Here is a tiny trained network, its code and every weight. The questions are about switching its units off for an input and a target symbol, where a switched-off unit gives its printed mean instead of its output.

import numpy as np


def w(rows, s, z=0):
    codes = np.array(rows[::2]) - 128.0
    scale = np.full(codes.shape[1], s)
    scale[-1] = z or s
    return codes * scale


def norm(h):
    return h / np.sqrt((h * h).mean(-1, keepdims=True) + 1e-5)


def softmax(a):
    e = np.exp(a - a.max(-1, keepdims=True))
    return e / e.sum(-1, keepdims=True)


def log_softmax(a):
    a = a - a.max(-1, keepdims=True)
    return a - np.log(np.exp(a).sum(-1, keepdims=True))


def net(x, mask):
    ids = ['αγδζθστ'.index(c) for c in x.split()]
    T = len(ids)
    res = E[ids] + P[:T]
    u = 0
    for l in range(3):
        r = norm(res)
        for j in range(3):
            rows = slice(2 * j, 2 * j + 2)
            q, k, v = (r @ M[l][rows].T for M in (Q, K, V))
            z = softmax(np.where(np.tri(T) > 0, q @ k.T / 2**0.5, -1e9)) @ v
            o = O[l][rows]
            res = res + np.where(mask[u + j], z, o[:, -1]) @ o[:, :-1]
        u += 3
    return log_softmax(norm(res)[-1] @ U[:, :-1].T + U[:, -1])


Q, K, V, O = {}, {}, {}, {}
E = w([
[153,78,170,250,116],'α',
[41,78,64,105,206],'γ',
[1,208,181,173,49],'δ',
[44,16,109,167,153],'ζ',
[128,217,145,119,96],'θ',
[65,178,174,146,172],'σ',
[67,140,22,183,56],'τ',
],0.0044)
P = w([
[223,42,124,64,86],'0',
[47,180,106,2,121],'1',
[90,209,107,34,91],'2',
[102,194,108,77,94],'3',
[112,170,110,103,87],'4',
[123,163,109,115,90],'5',
[132,154,107,123,90],'6',
[139,163,95,127,102],'7',
[163,179,72,134,110],'8',
[160,183,85,128,128],'9',
[153,169,92,140,127],'10',
[149,166,80,146,129],'11',
],0.0031)
Q[0] = w([
[63,126,63,165,2],'L0H1',
[99,177,119,221,159],'L0H1',
[206,184,124,154,45],'L0H2',
[143,55,148,230,64],'L0H2',
[146,160,63,110,83],'L0H3',
[75,107,196,108,105],'L0H3',
],0.0097)
K[0] = w([
[86,102,137,248,115],'L0H1',
[173,32,199,169,57],'L0H1',
[221,170,87,102,2],'L0H2',
[202,62,120,193,74],'L0H2',
[134,145,104,172,140],'L0H3',
[52,148,107,120,146],'L0H3',
],0.0091)
V[0] = w([
[79,204,233,152,161],'L0H1',
[150,163,204,162,249],'L0H1',
[169,177,64,133,60],'L0H2',
[2,151,112,97,147],'L0H2',
[43,158,92,69,94],'L0H3',
[169,101,126,63,127],'L0H3',
],0.0048)
O[0] = w([
[190,126,150,188,211,147],'L0H1',
[233,67,229,95,167,57],'L0H1',
[2,23,166,105,176,208],'L0H2',
[179,82,126,242,59,61],'L0H2',
[116,214,71,40,152,154],'L0H3',
[95,156,214,118,160,2],'L0H3',
],0.0039,0.0019)
Q[1] = w([
[160,228,238,101,165],'L1H1',
[102,128,118,132,103],'L1H1',
[187,26,213,28,118],'L1H2',
[51,160,127,156,130],'L1H2',
[51,130,144,234,219],'L1H3',
[254,29,240,8,77],'L1H3',
],0.0099)
K[1] = w([
[115,169,20,25,72],'L1H1',
[83,128,152,128,166],'L1H1',
[123,137,86,91,2],'L1H2',
[108,146,114,151,221],'L1H2',
[148,175,179,250,168],'L1H3',
[124,134,42,9,18],'L1H3',
],0.01)
V[1] = w([
[86,84,180,213,130],'L1H1',
[173,128,129,130,75],'L1H1',
[147,23,194,157,46],'L1H2',
[230,88,64,83,55],'L1H2',
[125,216,113,99,145],'L1H3',
[84,253,124,61,182],'L1H3',
],0.0055)
O[1] = w([
[138,204,206,117,126,221],'L1H1',
[141,123,108,113,63,107],'L1H1',
[94,147,179,117,15,128],'L1H2',
[214,132,154,54,67,2],'L1H2',
[150,159,143,98,75,68],'L1H3',
[165,146,175,87,3,43],'L1H3',
],0.0058)
Q[2] = w([
[152,83,104,9,70],'L2H1',
[132,233,90,237,120],'L2H1',
[112,117,57,167,173],'L2H2',
[142,98,101,88,52],'L2H2',
[122,128,121,220,219],'L2H3',
[121,202,144,150,173],'L2H3',
],0.013)
K[2] = w([
[126,228,101,107,164],'L2H1',
[57,81,167,175,124],'L2H1',
[110,121,160,59,120],'L2H2',
[56,151,81,176,77],'L2H2',
[146,10,191,76,65],'L2H3',
[125,147,193,37,83],'L2H3',
],0.012)
V[2] = w([
[137,203,102,117,134],'L2H1',
[91,211,177,221,132],'L2H1',
[142,45,84,71,152],'L2H2',
[249,109,155,198,157],'L2H2',
[142,125,37,169,51],'L2H3',
[90,157,142,254,87],'L2H3',
],0.007)
O[2] = w([
[103,40,104,107,179,56],'L2H1',
[123,53,161,44,104,243],'L2H1',
[162,3,131,112,123,104],'L2H2',
[105,115,35,185,110,3],'L2H2',
[192,96,85,176,170,158],'L2H3',
[142,45,213,215,74,181],'L2H3',
],0.0056,0.0048)
U = w([
[85,144,217,129,28,150],'α',
[174,102,78,70,152,248],'γ',
[191,19,115,154,89,192],'δ',
[211,242,106,157,118,171],'ζ',
[137,179,168,2,167,86],'θ',
[64,99,14,103,55,99],'σ',
[55,110,117,182,221,37],'τ',
],0.0085,0.0011)

Each question gives the input, a string of symbols that net reads in full, and the target symbol t.
The units are the heads (2 rows each of Q, K, V and O). Each row of codes is followed by its name. A weight is (code - 128) times the scale printed after its matrix; where a second scale follows, it is the last column's (O and U).
mask holds one flag per head, layer by layer. A switched-off head (its flag False) gives its mean, the last column of its rows in O, instead of its output. The means were averaged over made-up inputs and are rounded, as every weight is.
A unit's drop is (log p(t) with every unit on - log p(t) with that unit switched off) / (log p(t) with every unit on - log p(t) with every unit switched off).
The circuit of an input: a set's keep is (log p(t) with only the set's units on - log p(t) with every unit switched off) / (log p(t) with every unit on - log p(t) with every unit switched off). Starting from all 9 units, units are removed one at a time, each time the one whose removal leaves the highest keep (on an exact tie, the one counted first), for as long as the keep stays at least 0.8.
circuit, biggest first: the units of the circuit, biggest drop first
most important unit: the unit with the biggest drop
which heads matter: for each layer, one digit per head in row order, 1 if its drop is at least 0.15 and else 0, layers parted by /
input ζ θ α α τ τ α, target ζ: most important unit => L2H1
input α γ α θ α γ τ, target α: circuit, biggest first => L1H3, L0H2
input α τ σ θ, target α: circuit, biggest first => L1H2, L0H2
input ζ ζ σ σ, target ζ: circuit, biggest first => L0H2, L1H2, L2H1
input σ α θ δ α α θ, target σ: circuit, biggest first => L2H2, L0H1, L1H1
input δ σ α α α α α α α, target δ: which heads matter => 101 / 111 / 101
input δ α τ γ τ τ, target δ: circuit, biggest first => L2H3, L0H2, L1H2
input θ α σ γ ζ ζ σ α α α α τ, target θ: circuit, biggest first => L0H2, L1H3, L2H3
input α γ σ γ, target α: which heads matter => 011 / 010 / 001
input ζ τ α ζ α α σ, target ζ: which heads matter => 011 / 010 / 100
input σ α τ α α α ζ σ α α τ, target σ: circuit, biggest first => L2H2, L0H1, L1H2, L2H3
input ζ α τ α ζ α τ α α α α ζ, target ζ: which heads matter => 111 / 110 / 100
input σ σ α α α ζ, target σ: circuit, biggest first => L2H2, L1H2, L0H2
input γ τ α γ, target γ: circuit, biggest first => L1H2, L2H3, L0H2, L2H2
input γ τ α τ σ, target γ: which heads matter => 111 / 111 / 011
input α τ α α ζ γ α σ θ τ α ζ, target α: which heads matter => 011 / 111 / 101
input ζ α δ α τ α α α τ, target ζ: which heads matter => 111 / 110 / 100
input α δ σ γ τ γ σ θ α α σ, target α: circuit, biggest first => L0H2, L1H3
input α α τ γ α δ ζ α α θ, target α: most important unit => L0H3
input σ θ ζ ζ δ σ τ α α τ, target σ: circuit, biggest first => L2H2, L0H1, L0H2
input ζ ζ τ τ γ γ α ζ τ τ δ, target ζ: most important unit => L1H2
input σ σ δ α α α ζ γ, target σ: circuit, biggest first => L2H2, L1H2, L0H2
input ζ ζ α α δ τ τ α α α, target ζ: circuit, biggest first => L1H2, L2H1
input σ α σ θ α α δ ζ ζ, target σ: circuit, biggest first => L2H2, L0H2, L1H2
input α α α τ τ δ α α θ α α, target α: which heads matter => 001 / 011 / 101
input θ τ α ζ, target θ: which heads matter => 011 / 011 / 011
input α τ α θ α α α α τ α τ ζ, target α: circuit, biggest first => L1H2
input ζ τ α τ τ δ, target ζ: which heads matter => 111 / 011 / 100
input δ τ α, target δ: which heads matter => 111 / 011 / 001
